Below is a small trained network, with its code and all its weights. Each question gives an input and a class and asks what happens when units are switched off, that is, made to give their printed mean instead of their output.

import numpy as np


def w(rows, s, z=0):
    codes = np.array(rows[::2]) - 128.0
    scale = np.full(codes.shape[1], s)
    scale[-1] = z or s
    return codes * scale


def f(y):
    return y / 2 * (1 + np.tanh(0.7978845608 * (y + 0.044715 * y**3)))


def log_softmax(a):
    a = a - a.max(-1, keepdims=True)
    return a - np.log(np.exp(a).sum(-1, keepdims=True))


def net(x, mask):
    res = np.array(x, float).reshape(1, 6) / 4 @ E
    y = f(res @ A[0][:, :-1].T + A[0][:, -1])
    res = res + np.where(mask, y, B[0][:, -1]) @ B[0][:, :-1]
    return log_softmax(res[-1] @ U[:, :-1].T + U[:, -1])


A, B = {}, {}
E = w([
[69,222,255,162],'x0',
[248,102,199,225],'x1',
[15,24,213,194],'x2',
[129,129,129,125],'x3',
[129,126,129,125],'x4',
[158,102,224,11],'x5',
],0.0066)
A[0] = w([
[125,145,104,193,180],'n0',
[77,192,197,147,72],'n1',
[228,99,155,173,167],'n2',
[174,117,171,167,71],'n3',
[103,50,132,145,96],'n4',
[55,33,158,120,60],'n5',
[151,213,157,125,93],'n6',
[91,90,148,151,78],'n7',
[110,134,75,167,206],'n8',
[74,72,145,140,79],'n9',
[179,198,87,76,105],'n10',
[119,117,48,164,91],'n11',
[181,185,119,88,178],'n12',
[152,118,178,72,185],'n13',
[86,196,163,137,53],'n14',
[136,80,207,40,252],'n15',
[174,115,158,170,51],'n16',
[89,134,88,222,242],'n17',
[145,9,71,101,31],'n18',
[99,181,171,146,50],'n19',
[39,135,98,76,115],'n20',
[93,106,160,152,80],'n21',
[80,74,176,177,38],'n22',
[176,184,115,116,66],'n23',
[97,64,153,125,58],'n24',
[147,75,66,137,166],'n25',
[181,55,144,42,167],'n26',
[56,90,95,69,42],'n27',
[132,85,172,85,170],'n28',
[151,32,71,105,93],'n29',
[75,155,78,74,91],'n30',
[68,189,104,82,107],'n31',
],0.011,0.0039)
B[0] = w([
[68,137,145,42,166],'n0',
[198,184,159,15,195],'n1',
[69,14,162,45,212],'n2',
[146,44,109,67,162],'n3',
[170,192,14,107,170],'n4',
[139,129,60,184,200],'n5',
[168,149,58,41,167],'n6',
[185,178,40,160,155],'n7',
[27,145,174,110,174],'n8',
[184,108,22,96,169],'n9',
[136,132,52,184,197],'n10',
[121,142,131,54,170],'n11',
[104,107,59,177,193],'n12',
[49,155,92,129,193],'n13',
[197,159,195,52,163],'n14',
[43,148,128,125,254],'n15',
[143,26,95,64,153],'n16',
[27,156,116,79,207],'n17',
[254,213,213,14,200],'n18',
[221,187,159,32,158],'n19',
[164,39,176,97,191],'n20',
[191,144,33,74,156],'n21',
[171,124,66,122,187],'n22',
[173,84,72,171,155],'n23',
[148,131,104,171,159],'n24',
[133,188,181,116,189],'n25',
[52,188,142,127,216],'n26',
[163,59,137,123,176],'n27',
[50,157,69,144,184],'n28',
[178,203,196,18,200],'n29',
[126,48,144,96,176],'n30',
[180,16,154,122,176],'n31',
],0.0064,0.0087)
U = w([
[200,179,168,102,72],'0',
[164,124,32,153,80],'1',
[133,4,161,115,62],'2',
[110,131,137,137,244],'3',
[104,126,131,136,219],'4',
[50,156,127,125,83],'5',
[116,134,172,205,80],'6',
],0.014,0.011)

Each question gives the input, the list of numbers given to net, and the class t.
The units are the neurons (one row each of A and B). Each row of codes is followed by its name. A weight is (code - 128) times the scale printed after its matrix; where a second scale follows, it is the last column's (A, B and U).
mask holds one flag per neuron, in row order. A switched-off neuron (its flag False) gives its mean, the last column of its row in B, instead of its output. The means were averaged over made-up inputs and are rounded, as every weight is.
A unit's drop is (log p(t) with every unit on - log p(t) with that unit switched off) / (log p(t) with every unit on - log p(t) with every unit switched off).
The circuit of an input: a set's keep is (log p(t) with only the set's units on - log p(t) with every unit switched off) / (log p(t) with every unit on - log p(t) with every unit switched off). Starting from the 12 units with the biggest drops (on a tie, the unit counted first), units are removed one at a time, each time the one whose removal leaves the highest keep (on an exact tie, the one counted first), for as long as the keep stays at least 0.8.
circuit, biggest first: the units of the circuit, biggest drop first
most important unit: the unit with the biggest drop
top k neurons: the k neurons with the biggest drops, biggest first
drop when u is switched off: that unit's drop, to one decimal
input [7,7,2,0,-6,-3], class 0: most important unit => n1
input [-5,7,-8,8,-7,7], class 1: top 3 neurons => (n10 n12 n23)
input [-7,1,0,2,-4,-8], class 5: top 2 neurons => (n17 n8)
input [-5,-2,-5,-6,4,-8], class 5: circuit, biggest first => (n8 n17)
input [6,6,1,1,5,7], class 5: top 4 neurons => (n15 n13 n28 n18)
input [6,5,-8,0,0,-5], class 1: circuit, biggest first => (n23 n12)
input [0,-7,-8,3,-5,2], class 1: top 2 neurons => (n10 n2)
input [-7,1,-4,-1,-2,-8], class 5: top 2 neurons => (n8 n17)
input [8,-8,4,4,-6,7], class 0: top 2 neurons => (n1 n19)
input [2,-5,-7,0,2,1], class 1: circuit, biggest first => (n10 n12)
input [6,8,0,-3,-6,5], class 2: top 3 neurons => (n2 n3 n16)
input [-6,-5,3,-5,-4,-6], class 0: top 2 neurons => (n18 n29)
input [5,2,-7,7,-2,8], class 5: top 2 neurons => (n15 n13)
input [-8,-6,-2,2,8,4], class 0: circuit, biggest first => (n18)
input [1,-6,-6,-7,-4,8], class 5: top 3 neurons => (n26 n15 n13)
input [8,3,8,-3,3,1], class 0: top 2 neurons => (n1 n19)
input [8,-5,6,-5,1,4], class 0: drop when n14 is switched off => 0.1
input [5,0,6,2,3,-3], class 1: drop when n7 is switched off => 0.1
input [0,8,4,0,2,0], class 2: drop when n2 is switched off => 0.2
input [7,6,0,2,0,-7], class 0: circuit, biggest first => (n1)
